Below is a small trained network, with its code and all its weights. Each question gives an input and a class and asks what happens when units are switched off, that is, made to give their printed mean instead of their output.

import numpy as np


def w(rows, s, z=0):
    codes = np.array(rows[::2]) - 128.0
    scale = np.full(codes.shape[1], s)
    scale[-1] = z or s
    return codes * scale


def norm(h):
    return h / np.sqrt((h * h).mean(-1, keepdims=True) + 1e-5)


def f(y):
    return np.maximum(y, 0)


def log_softmax(a):
    a = a - a.max(-1, keepdims=True)
    return a - np.log(np.exp(a).sum(-1, keepdims=True))


def net(x, mask):
    res = np.array(x, float).reshape(1, 4) / 4 @ E
    u = 0
    for l in range(2):
        y = f(norm(res) @ A[l][:, :-1].T + A[l][:, -1])
        res = res + np.where(mask[u : u + 6], y, B[l][:, -1]) @ B[l][:, :-1]
        u += 6
    return log_softmax(norm(res)[-1] @ U[:, :-1].T + U[:, -1])


A, B = {}, {}
E = w([
[108,162,143,123,163,113,165,81,174,113,164,166],'x0',
[92,128,153,66,60,122,187,16,134,160,76,128],'x1',
[99,103,87,123,196,237,176,82,176,96,129,79],'x2',
[96,156,237,84,219,254,150,73,169,152,130,196],'x3',
],0.0078)
A[0] = w([
[108,21,167,182,89,69,122,88,101,141,121,101,4],'0.n1',
[97,129,108,58,58,161,146,170,187,117,146,77,36],'0.n2',
[152,77,159,145,99,89,164,89,93,173,127,147,109],'0.n3',
[110,220,156,173,56,134,126,69,164,197,131,188,6],'0.n4',
[137,122,124,48,154,135,201,112,97,129,106,96,40],'0.n5',
[187,118,100,133,2,114,135,194,169,112,71,140,77],'0.n6',
],0.008,0.003)
B[0] = w([
[95,139,124,124,155,122,30,94,123,185,152,232,188],'0.n1',
[166,134,49,101,124,117,145,59,188,170,107,103,159],'0.n2',
[79,178,98,42,116,140,50,110,134,134,63,198,194],'0.n3',
[164,201,162,116,153,110,143,165,149,96,127,139,216],'0.n4',
[161,139,44,255,150,118,158,149,184,87,177,188,186],'0.n5',
[25,76,91,101,123,101,119,171,70,148,152,79,253],'0.n6',
],0.0094,0.0055)
A[1] = w([
[134,55,105,147,145,97,132,230,122,102,133,95,101],'1.n1',
[129,81,150,147,206,232,140,95,168,84,55,136,39],'1.n2',
[127,87,32,118,124,115,143,76,135,102,67,124,152],'1.n3',
[165,217,184,101,105,88,203,101,61,84,107,162,2],'1.n4',
[143,137,155,114,157,205,167,146,136,113,151,171,79],'1.n5',
[189,113,133,159,119,70,77,165,111,82,156,1,94],'1.n6',
],0.0086,0.0025)
B[1] = w([
[250,188,158,154,98,157,170,112,122,163,162,152,234],'1.n1',
[76,74,115,143,147,100,151,133,135,133,167,82,255],'1.n2',
[139,121,100,79,106,158,141,137,124,77,98,95,216],'1.n3',
[112,196,157,120,153,70,106,140,161,55,90,131,190],'1.n4',
[97,94,162,142,129,164,96,118,100,182,121,148,233],'1.n5',
[142,165,183,184,102,109,149,96,102,146,149,104,218],'1.n6',
],0.013,0.0072)
U = w([
[143,79,39,82,70,187,228,65,205,39,67,42,94],'0',
[227,202,159,254,52,97,173,142,38,191,200,63,195],'1',
[80,216,228,81,156,54,103,112,180,99,56,195,153],'2',
[200,11,219,168,148,160,81,153,96,171,90,214,3],'3',
[13,52,179,203,217,197,194,97,169,218,204,71,100],'4',
[73,96,56,47,43,29,54,168,57,208,62,133,147],'5',
],0.0082,0.0035)

Each question gives the input, the list of numbers given to net, and the class t.
The units are the neurons (one row each of A and B). Each row of codes is followed by its name. A weight is (code - 128) times the scale printed after its matrix; where a second scale follows, it is the last column's (A, B and U).
mask holds one flag per neuron, layer by layer. A switched-off neuron (its flag False) gives its mean, the last column of its row in B, instead of its output. The means were averaged over made-up inputs and are rounded, as every weight is.
A unit's drop is (log p(t) with every unit on - log p(t) with that unit switched off) / (log p(t) with every unit on - log p(t) with every unit switched off).
The circuit of an input: a set's keep is (log p(t) with only the set's units on - log p(t) with every unit switched off) / (log p(t) with every unit on - log p(t) with every unit switched off). Starting from all 12 units, units are removed one at a time, each time the one whose removal leaves the highest keep (on an exact tie, the one counted first), for as long as the keep stays at least 0.8.
units of the circuit, in order: the units of the circuit, biggest drop first
unit that matters most: the unit with the biggest drop
top k neurons: the k neurons with the biggest drops, biggest first
top k neurons in layer l: the k neurons of layer l with the biggest drops, biggest first
drop of u: that unit's drop, to one decimal
input [4,2,-7,-3], class 5: unit that matters most : 0.n6
input [4,-8,-7,5], class 3: top 2 neurons in layer 1 : (1.n6, 1.n4)
input [3,1,-3,-1], class 2: units of the circuit, in order : (0.n4, 1.n4)
input [-1,-1,-6,-1], class 5: top 2 neurons : (0.n3, 0.n1)
input [-7,0,6,-1], class 0: top 2 neurons : (0.n2, 1.n3)
input [6,4,1,-5], class 5: top 3 neurons in layer 0 : (0.n1, 0.n3, 0.n6)
input [-5,3,2,-1], class 0: top 2 neurons in layer 0 : (0.n2, 0.n5)
input [8,3,2,1], class 2: top 2 neurons in layer 1 : (1.n4, 1.n6)
input [4,0,1,-2], class 0: top 2 neurons in layer 0 : (0.n6, 0.n4)
input [-1,-1,-8,0], class 5: top 2 neurons : (0.n3, 0.n6)
input [-3,8,4,3], class 0: top 2 neurons : (1.n3, 0.n2)
input [-1,-6,8,-2], class 1: top 2 neurons in layer 0 : (0.n3, 0.n1)
input [-2,3,3,-2], class 0: drop of 1.n3 : 0.2
input [-1,1,0,-6], class 5: top neuron : (0.n1)
